Below is a small trained network, with its code and all its weights. Each question gives an input and a class and asks what happens when units are switched off, that is, made to give their printed mean instead of their output.

import numpy as np


def w(rows, s, z=0):
    codes = np.array(rows[::2]) - 128.0
    scale = np.full(codes.shape[1], s)
    scale[-1] = z or s
    return codes * scale


def f(y):
    return np.maximum(y, 0)


def log_softmax(a):
    a = a - a.max(-1, keepdims=True)
    return a - np.log(np.exp(a).sum(-1, keepdims=True))


def net(x, mask):
    res = np.array(x, float).reshape(1, 5) / 4 @ E
    y = f(res @ A[0][:, :-1].T + A[0][:, -1])
    res = res + np.where(mask, y, B[0][:, -1]) @ B[0][:, :-1]
    return log_softmax(res[-1] @ U[:, :-1].T + U[:, -1])


A, B = {}, {}
E = w([
[134,130,125,136,134,122,129,134,129],'x0',
[136,143,209,40,235,133,190,169,110],'x1',
[4,154,129,178,129,154,217,96,139],'x2',
[149,137,118,141,140,129,140,132,139],'x3',
[124,140,149,74,58,16,196,180,210],'x4',
],0.012)
A[0] = w([
[51,138,122,172,132,148,198,118,123,182],'n0',
[207,113,140,84,114,103,53,146,111,254],'n1',
[88,121,143,150,114,102,176,117,129,81],'n2',
[128,122,96,215,72,194,46,81,116,197],'n3',
[136,137,165,93,65,38,129,142,144,93],'n4',
[141,134,94,190,34,139,101,114,144,243],'n5',
[144,148,134,75,80,75,212,155,167,134],'n6',
[119,118,150,112,223,189,97,96,99,130],'n7',
[135,124,109,145,3,51,150,128,171,98],'n8',
],0.015,0.0082)
B[0] = w([
[125,90,121,195,114,155,214,135,109,217],'n0',
[167,144,122,77,165,105,7,106,115,223],'n1',
[88,163,141,114,99,109,151,144,142,164],'n2',
[101,139,160,214,160,88,90,56,170,254],'n3',
[215,46,108,124,125,139,175,116,196,195],'n4',
[146,114,82,139,3,130,113,115,76,242],'n5',
[57,156,142,85,143,62,140,123,172,210],'n6',
[117,158,142,103,150,191,124,181,74,210],'n7',
[138,167,138,88,57,184,91,219,162,229],'n8',
],0.021,0.024)
U = w([
[144,170,109,186,114,74,33,61,82,236],'0',
[167,171,132,94,204,156,79,165,25,161],'1',
[87,123,103,254,81,142,148,81,70,108],'2',
[91,115,145,163,186,201,207,180,25,231],'3',
[174,144,74,105,40,75,72,163,162,165],'4',
[152,111,150,28,203,15,131,160,157,20],'5',
[93,148,89,159,6,123,178,200,140,4],'6',
[48,131,175,112,145,49,223,179,159,87],'7',
],0.0087,0.0022)

Each question gives the input, the list of numbers given to net, and the class t.
The units are the neurons (one row each of A and B). Each row of codes is followed by its name. A weight is (code - 128) times the scale printed after its matrix; where a second scale follows, it is the last column's (A, B and U).
mask holds one flag per neuron, in row order. A switched-off neuron (its flag False) gives its mean, the last column of its row in B, instead of its output. The means were averaged over made-up inputs and are rounded, as every weight is.
A unit's drop is (log p(t) with every unit on - log p(t) with that unit switched off) / (log p(t) with every unit on - log p(t) with every unit switched off).
The circuit of an input: a set's keep is (log p(t) with only the set's units on - log p(t) with every unit switched off) / (log p(t) with every unit on - log p(t) with every unit switched off). Starting from all 9 units, units are removed one at a time, each time the one whose removal leaves the highest keep (on an exact tie, the one counted first), for as long as the keep stays at least 0.8.
units of the circuit, in order: the units of the circuit, biggest drop first
most important unit: the unit with the biggest drop
k most important neurons: the k neurons with the biggest drops, biggest first
drop when u is switched off: that unit's drop, to one decimal
input [-8,-5,-1,-3,0], class 0: units of the circuit, in order -> [n3]
input [-5,6,7,-2,1], class 7: 2 most important neurons -> [n5; n6]
input [4,1,1,2,-8], class 3: units of the circuit, in order -> [n7; n1]
input [4,2,-1,-3,8], class 5: 2 most important neurons -> [n6; n5]
input [6,-6,-2,2,0], class 0: 2 most important neurons -> [n3; n4]
input [-2,6,0,-8,1], class 5: 2 most important neurons -> [n5; n0]
input [-8,0,2,3,1], class 6: 4 most important neurons -> [n3; n1; n7; n6]
input [-4,1,3,2,2], class 7: 2 most important neurons -> [n5; n8]
input [-7,1,-4,6,-1], class 1: 2 most important neurons -> [n3; n5]
input [8,0,-2,-4,-4], class 0: 2 most important neurons -> [n8; n3]
input [0,-5,3,0,-4], class 2: drop when n1 is switched off -> 0.1
input [-5,6,1,-1,2], class 7: drop when n1 is switched off -> 0.6
input [1,-8,3,8,-4], class 2: drop when n1 is switched off -> 0.2
input [5,6,-4,7,1], class 5: most important unit -> n5
